Below are the code and all the weights of a small trained network. Each question names an input and a class and asks about switching units off, where a switched-off unit gives its printed mean instead of its output.

import numpy as np


def w(rows, s, z=0):
    codes = np.array(rows[::2]) - 128.0
    scale = np.full(codes.shape[1], s)
    scale[-1] = z or s
    return codes * scale


def f(y):
    return y / 2 * (1 + np.tanh(0.7978845608 * (y + 0.044715 * y**3)))


def log_softmax(a):
    a = a - a.max(-1, keepdims=True)
    return a - np.log(np.exp(a).sum(-1, keepdims=True))


def net(x, mask):
    res = np.array(x, float).reshape(1, 7) / 4 @ E
    y = f(res @ A[0][:, :-1].T + A[0][:, -1])
    res = res + np.where(mask, y, B[0][:, -1]) @ B[0][:, :-1]
    return log_softmax(res[-1] @ U[:, :-1].T + U[:, -1])


A, B = {}, {}
E = w([
[9,120,149],'x0',
[152,47,137],'x1',
[120,165,88],'x2',
[154,114,121],'x3',
[111,77,183],'x4',
[174,141,137],'x5',
[85,69,2],'x6',
],0.0068)
A[0] = w([
[102,61,121,222],'neuron 1',
[187,88,207,101],'neuron 2',
[202,150,110,191],'neuron 3',
[86,91,119,234],'neuron 4',
[251,214,123,214],'neuron 5',
[76,137,240,202],'neuron 6',
[49,144,79,186],'neuron 7',
[113,151,211,132],'neuron 8',
[182,137,96,118],'neuron 9',
[48,154,176,255],'neuron 10',
],0.014,0.0037)
B[0] = w([
[131,73,236,185],'neuron 1',
[102,196,84,186],'neuron 2',
[9,115,141,192],'neuron 3',
[146,132,254,180],'neuron 4',
[31,130,109,254],'neuron 5',
[212,71,61,209],'neuron 6',
[188,236,194,195],'neuron 7',
[126,27,125,177],'neuron 8',
[106,48,135,161],'neuron 9',
[247,128,81,201],'neuron 10',
],0.0081,0.0098)
U = w([
[214,217,109,3],'0',
[74,181,9,42],'1',
[88,136,158,234],'2',
[220,85,115,184],'3',
],0.012,0.0023)

Each question gives the input, the list of numbers given to net, and the class t.
The units are the neurons (one row each of A and B). Each row of codes is followed by its name. A weight is (code - 128) times the scale printed after its matrix; where a second scale follows, it is the last column's (A, B and U).
mask holds one flag per neuron, in row order. A switched-off neuron (its flag False) gives its mean, the last column of its row in B, instead of its output. The means were averaged over made-up inputs and are rounded, as every weight is.
A unit's drop is (log p(t) with every unit on - log p(t) with that unit switched off) / (log p(t) with every unit on - log p(t) with every unit switched off).
The circuit of an input: a set's keep is (log p(t) with only the set's units on - log p(t) with every unit switched off) / (log p(t) with every unit on - log p(t) with every unit switched off). Starting from all 10 units, units are removed one at a time, each time the one whose removal leaves the highest keep (on an exact tie, the one counted first), for as long as the keep stays at least 0.8.
units of the circuit, in order: the units of the circuit, biggest drop first
k most important neurons: the k neurons with the biggest drops, biggest first
drop of u: that unit's drop, to one decimal
input [6,-6,0,8,-7,-6,8], class 0: units of the circuit, in order => (neuron 7)
input [8,0,6,0,4,-3,5], class 0: units of the circuit, in order => (neuron 7; neuron 10)
input [8,6,-3,3,0,-8,3], class 3: units of the circuit, in order => (neuron 10; neuron 5)
input [3,0,-1,7,-5,-5,6], class 0: units of the circuit, in order => (neuron 7; neuron 5)
input [7,1,-5,-5,-6,-7,2], class 0: units of the circuit, in order => (neuron 7; neuron 10)
input [1,0,3,-3,0,-1,-6], class 3: units of the circuit, in order => (neuron 6; neuron 8)
input [4,-4,4,3,0,7,-7], class 3: 3 most important neurons => (neuron 6; neuron 8; neuron 10)
input [1,4,8,3,-2,-7,5], class 2: 4 most important neurons => (neuron 10; neuron 6; neuron 1; neuron 4)
input [-6,-5,-5,-8,5,8,-8], class 1: 2 most important neurons => (neuron 5; neuron 2)
input [-3,0,-8,2,3,4,-1], class 1: 2 most important neurons => (neuron 2; neuron 4)
input [4,-7,-8,7,4,1,-3], class 3: drop of neuron 5 => 0.0
input [7,-3,-8,-8,-8,2,-2], class 0: drop of neuron 8 => -0.2
input [-1,8,6,8,3,2,-1], class 2: drop of neuron 6 => 0.4
input [6,-4,8,2,-1,5,-3], class 3: units of the circuit, in order => (neuron 10)
